Below are the code and all the weights of a small trained network. Each question names an input and a target symbol and asks about switching units off, where a switched-off unit gives its printed mean instead of its output.

import numpy as np


def w(rows, s, z=0):
    codes = np.array(rows[::2]) - 128.0
    scale = np.full(codes.shape[1], s)
    scale[-1] = z or s
    return codes * scale


def f(y):
    return np.maximum(y, 0)


def softmax(a):
    e = np.exp(a - a.max(-1, keepdims=True))
    return e / e.sum(-1, keepdims=True)


def log_softmax(a):
    a = a - a.max(-1, keepdims=True)
    return a - np.log(np.exp(a).sum(-1, keepdims=True))


def net(x, mask):
    ids = ['βγδηθμξπσφψω'.index(c) for c in x.split()]
    T = len(ids)
    res = E[ids] + P[:T]
    u = 0
    for l in range(2):
        r = res
        for j in range(3):
            rows = slice(4 * j, 4 * j + 4)
            q, k, v = (r @ M[l][rows].T for M in (Q, K, V))
            z = softmax(np.where(np.tri(T) > 0, q @ k.T / 4**0.5, -1e9)) @ v
            o = O[l][rows]
            res = res + np.where(mask[u + j], z, o[:, -1]) @ o[:, :-1]
        u += 3
        y = f(res @ A[l][:, :-1].T + A[l][:, -1])
        res = res + np.where(mask[u : u + 8], y, B[l][:, -1]) @ B[l][:, :-1]
        u += 8
    return log_softmax(res[-1] @ U[:, :-1].T + U[:, -1])


Q, K, V, O, A, B = {}, {}, {}, {}, {}, {}
E = w([
[205,89,109,89,170],'β',
[131,102,111,92,172],'γ',
[43,138,181,140,197],'δ',
[181,50,139,107,218],'η',
[46,140,182,142,192],'θ',
[195,89,171,241,176],'μ',
[122,91,137,102,126],'ξ',
[170,88,179,87,106],'π',
[131,116,157,129,183],'σ',
[75,164,147,58,80],'φ',
[37,172,79,65,154],'ψ',
[168,149,250,159,98],'ω',
],0.018)
P = w([
[230,254,18,251,154],'0',
[188,206,80,212,155],'1',
[125,163,104,181,155],'2',
[126,156,119,141,160],'3',
[65,107,127,119,155],'4',
[50,97,147,123,158],'5',
[147,143,162,21,198],'6',
[48,85,166,58,157],'7',
[72,113,195,43,149],'8',
[21,87,194,23,124],'9',
[39,85,218,51,122],'10',
[94,135,191,30,183],'11',
],0.0041)
Q[0] = w([
[186,123,48,211,72],'0.h1',
[165,135,166,102,188],'0.h1',
[132,140,71,183,59],'0.h1',
[124,106,200,98,125],'0.h1',
[247,145,107,123,127],'0.h2',
[88,68,103,191,159],'0.h2',
[119,110,156,190,85],'0.h2',
[172,41,106,139,85],'0.h2',
[152,159,150,88,95],'0.h3',
[164,214,120,133,121],'0.h3',
[79,115,128,153,230],'0.h3',
[187,207,151,187,60],'0.h3',
],0.012)
K[0] = w([
[143,147,123,178,168],'0.h1',
[87,59,203,51,40],'0.h1',
[134,88,67,185,120],'0.h1',
[162,115,166,107,151],'0.h1',
[116,104,247,160,141],'0.h2',
[200,45,159,135,101],'0.h2',
[127,117,169,117,59],'0.h2',
[139,147,168,225,131],'0.h2',
[166,175,96,133,248],'0.h3',
[139,158,95,184,254],'0.h3',
[175,71,167,64,93],'0.h3',
[83,164,41,189,233],'0.h3',
],0.0085)
V[0] = w([
[76,146,39,128,203],'0.h1',
[116,19,105,98,8],'0.h1',
[77,41,89,202,90],'0.h1',
[83,132,114,71,98],'0.h1',
[136,98,91,92,92],'0.h2',
[147,172,171,125,89],'0.h2',
[132,132,124,86,27],'0.h2',
[133,82,95,175,52],'0.h2',
[177,200,120,126,254],'0.h3',
[144,213,133,131,237],'0.h3',
[108,150,40,167,79],'0.h3',
[172,105,7,154,188],'0.h3',
],0.0071)
O[0] = w([
[107,130,2,252,225,143],'0.h1',
[210,133,98,150,22,22],'0.h1',
[213,245,102,140,153,33],'0.h1',
[65,70,141,225,107,131],'0.h1',
[184,131,81,134,52,84],'0.h2',
[145,77,181,124,149,80],'0.h2',
[149,79,133,168,61,2],'0.h2',
[204,136,105,52,178,6],'0.h2',
[11,71,107,198,158,240],'0.h3',
[42,6,155,23,62,217],'0.h3',
[91,120,35,170,145,2],'0.h3',
[79,110,43,197,93,103],'0.h3',
],0.0048,0.004)
A[0] = w([
[130,92,93,107,185,92],'0.n1',
[89,230,51,56,115,51],'0.n2',
[162,104,141,114,180,46],'0.n3',
[164,173,148,108,234,235],'0.n4',
[142,152,142,255,162,133],'0.n5',
[114,148,206,150,180,1],'0.n6',
[201,28,151,209,190,23],'0.n7',
[155,71,154,191,86,72],'0.n8',
],0.0079,0.0053)
B[0] = w([
[132,127,123,217,111,175],'0.n1',
[152,126,187,41,196,148],'0.n2',
[64,227,154,140,146,149],'0.n3',
[72,1,140,162,61,254],'0.n4',
[82,147,114,54,128,153],'0.n5',
[34,142,19,148,111,169],'0.n6',
[134,232,69,49,212,160],'0.n7',
[95,193,254,56,186,136],'0.n8',
],0.007,0.009)
Q[1] = w([
[138,81,97,141,180],'1.h1',
[96,194,173,190,95],'1.h1',
[103,135,103,205,60],'1.h1',
[117,12,199,165,70],'1.h1',
[158,223,169,146,143],'1.h2',
[118,156,137,129,99],'1.h2',
[117,153,93,185,76],'1.h2',
[111,146,158,133,120],'1.h2',
[124,94,143,127,171],'1.h3',
[88,89,155,96,187],'1.h3',
[232,193,66,118,146],'1.h3',
[171,154,182,126,64],'1.h3',
],0.011)
K[1] = w([
[55,180,189,70,157],'1.h1',
[95,165,214,132,127],'1.h1',
[93,158,141,211,83],'1.h1',
[65,82,108,50,52],'1.h1',
[171,29,122,186,99],'1.h2',
[78,60,48,146,138],'1.h2',
[155,144,54,139,143],'1.h2',
[208,119,137,131,148],'1.h2',
[186,136,188,108,129],'1.h3',
[43,158,126,15,229],'1.h3',
[125,42,20,235,144],'1.h3',
[107,25,152,170,2],'1.h3',
],0.0092)
V[1] = w([
[104,35,118,113,110],'1.h1',
[138,162,105,150,145],'1.h1',
[96,146,161,138,26],'1.h1',
[195,112,131,149,142],'1.h1',
[134,2,74,187,65],'1.h2',
[79,149,126,64,67],'1.h2',
[127,160,92,59,85],'1.h2',
[157,49,110,210,88],'1.h2',
[179,95,158,193,213],'1.h3',
[81,237,162,111,180],'1.h3',
[118,149,123,193,57],'1.h3',
[120,168,125,53,209],'1.h3',
],0.0086)
O[1] = w([
[238,123,129,156,156,254],'1.h1',
[48,149,161,83,128,77],'1.h1',
[118,9,34,93,163,112],'1.h1',
[112,77,166,238,122,13],'1.h1',
[236,14,41,11,104,147],'1.h2',
[69,206,74,21,95,177],'1.h2',
[145,199,73,35,115,73],'1.h2',
[98,1,108,140,16,88],'1.h2',
[235,51,214,165,219,90],'1.h3',
[50,135,144,187,96,214],'1.h3',
[58,96,163,39,95,57],'1.h3',
[87,165,91,187,210,205],'1.h3',
],0.0058,0.0092)
A[1] = w([
[114,117,75,177,115,255],'1.n1',
[127,112,141,82,60,24],'1.n2',
[114,203,72,219,131,108],'1.n3',
[124,87,30,167,186,76],'1.n4',
[180,138,124,171,143,51],'1.n5',
[128,139,91,180,197,48],'1.n6',
[193,115,128,142,255,128],'1.n7',
[225,156,148,138,197,110],'1.n8',
],0.01,0.0071)
B[1] = w([
[254,180,70,125,121,240],'1.n1',
[58,162,158,227,149,144],'1.n2',
[204,62,114,58,207,228],'1.n3',
[81,117,96,221,84,238],'1.n4',
[123,206,165,78,30,136],'1.n5',
[107,161,172,85,77,219],'1.n6',
[121,176,194,193,43,254],'1.n7',
[43,126,120,22,60,169],'1.n8',
],0.0072,0.0092)
U = w([
[191,150,70,174,91,143],'β',
[148,83,86,207,153,161],'γ',
[10,73,76,196,155,2],'δ',
[67,212,64,153,5,25],'η',
[7,80,72,196,154,20],'θ',
[111,203,184,241,146,75],'μ',
[219,176,94,141,81,142],'ξ',
[248,111,163,63,119,191],'π',
[101,31,169,214,172,210],'σ',
[97,230,15,85,57,129],'φ',
[182,253,72,180,200,171],'ψ',
[39,28,235,61,175,131],'ω',
],0.0052,0.0063)

Each question gives the input, a string of symbols that net reads in full, and the target symbol t.
The units are the heads (4 rows each of Q, K, V and O) and the neurons (one row each of A and B). Each row of codes is followed by its name. A weight is (code - 128) times the scale printed after its matrix; where a second scale follows, it is the last column's (O, A, B and U).
mask holds one flag per unit, layer by layer, with each layer's heads first. A switched-off unit (its flag False) gives its mean, the last column of its rows in O or B, instead of its output. The means were averaged over made-up inputs and are rounded, as every weight is.
A unit's drop is (log p(t) with every unit on - log p(t) with that unit switched off) / (log p(t) with every unit on - log p(t) with every unit switched off).
The circuit of an input: a set's keep is (log p(t) with only the set's units on - log p(t) with every unit switched off) / (log p(t) with every unit on - log p(t) with every unit switched off). Starting from the 12 units with the biggest drops (on a tie, the unit counted first), units are removed one at a time, each time the one whose removal leaves the highest keep (on an exact tie, the one counted first), for as long as the keep stays at least 0.8.
units of the circuit, in order: the units of the circuit, biggest drop first
top k neurons: the k neurons with the biggest drops, biggest first
top k neurons in layer l: the k neurons of layer l with the biggest drops, biggest first
heads that matter: for each layer, one digit per head in row order, 1 if its drop is at least 0.15 and else 0, layers parted by /
input η γ γ π β, target π: heads that matter : 101 / 011
input θ σ δ φ ψ σ, target ψ: heads that matter : 000 / 011
input σ σ ψ ω σ, target ω: heads that matter : 101 / 001
input σ θ ψ γ γ δ, target ψ: top 3 neurons : 0.n2, 0.n4, 1.n1
input σ σ ω β β π ξ σ σ σ ψ, target ψ: top 3 neurons in layer 0 : 0.n2, 0.n4, 0.n1
input μ θ η σ γ δ γ σ σ ω ω δ, target ω: heads that matter : 101 / 000
input ψ σ δ ω δ γ, target ω: heads that matter : 101 / 001
input σ ω γ, target ω: units of the circuit, in order : 0.h1, 1.n1, 0.h3
input ψ σ ω β, target ω: top 2 neurons in layer 1 : 1.n1, 1.n4
input ψ σ β, target ψ: top 2 neurons in layer 1 : 1.n1, 1.n3
input μ ω γ μ γ μ ω η ω ψ δ σ, target ψ: top 2 neurons : 0.n2, 0.n6
input σ β β μ σ γ ξ μ θ γ, target μ: top neuron : 0.n7
input ψ γ σ σ γ ψ ψ ω, target ω: units of the circuit, in order : 0.h1, 1.h3, 1.n1
input ψ η ξ β γ ψ θ δ, target ψ: top 2 neurons in layer 1 : 1.n1, 1.n3
input θ ξ η φ β π γ β ψ ψ η η, target ψ: top neuron in layer 1 : 1.n3
input π σ η π σ δ ξ, target π: heads that matter : 000 / 001
input φ σ ω σ ψ μ, target ψ: top 2 neurons : 0.n6, 1.n3
input σ ψ ψ ξ, target ψ: units of the circuit, in order : 0.n2, 1.h2
input γ β β δ θ π π σ, target π: units of the circuit, in order : 0.h1, 1.h3, 0.h3
input θ ω ξ, target ω: heads that matter : 100 / 001
input μ η σ μ β γ γ μ γ γ, target μ: heads that matter : 000 / 011
input γ σ φ ψ π ψ σ γ, target ψ: top 2 neurons : 0.n2, 0.n4
input ω σ θ μ β σ η, target μ: heads that matter : 000 / 001
input γ π φ γ ξ δ, target φ: top 2 neurons : 0.n4, 0.n2
input ω σ σ ω η σ β, target ω: units of the circuit, in order : 1.n1, 1.n8, 1.h3
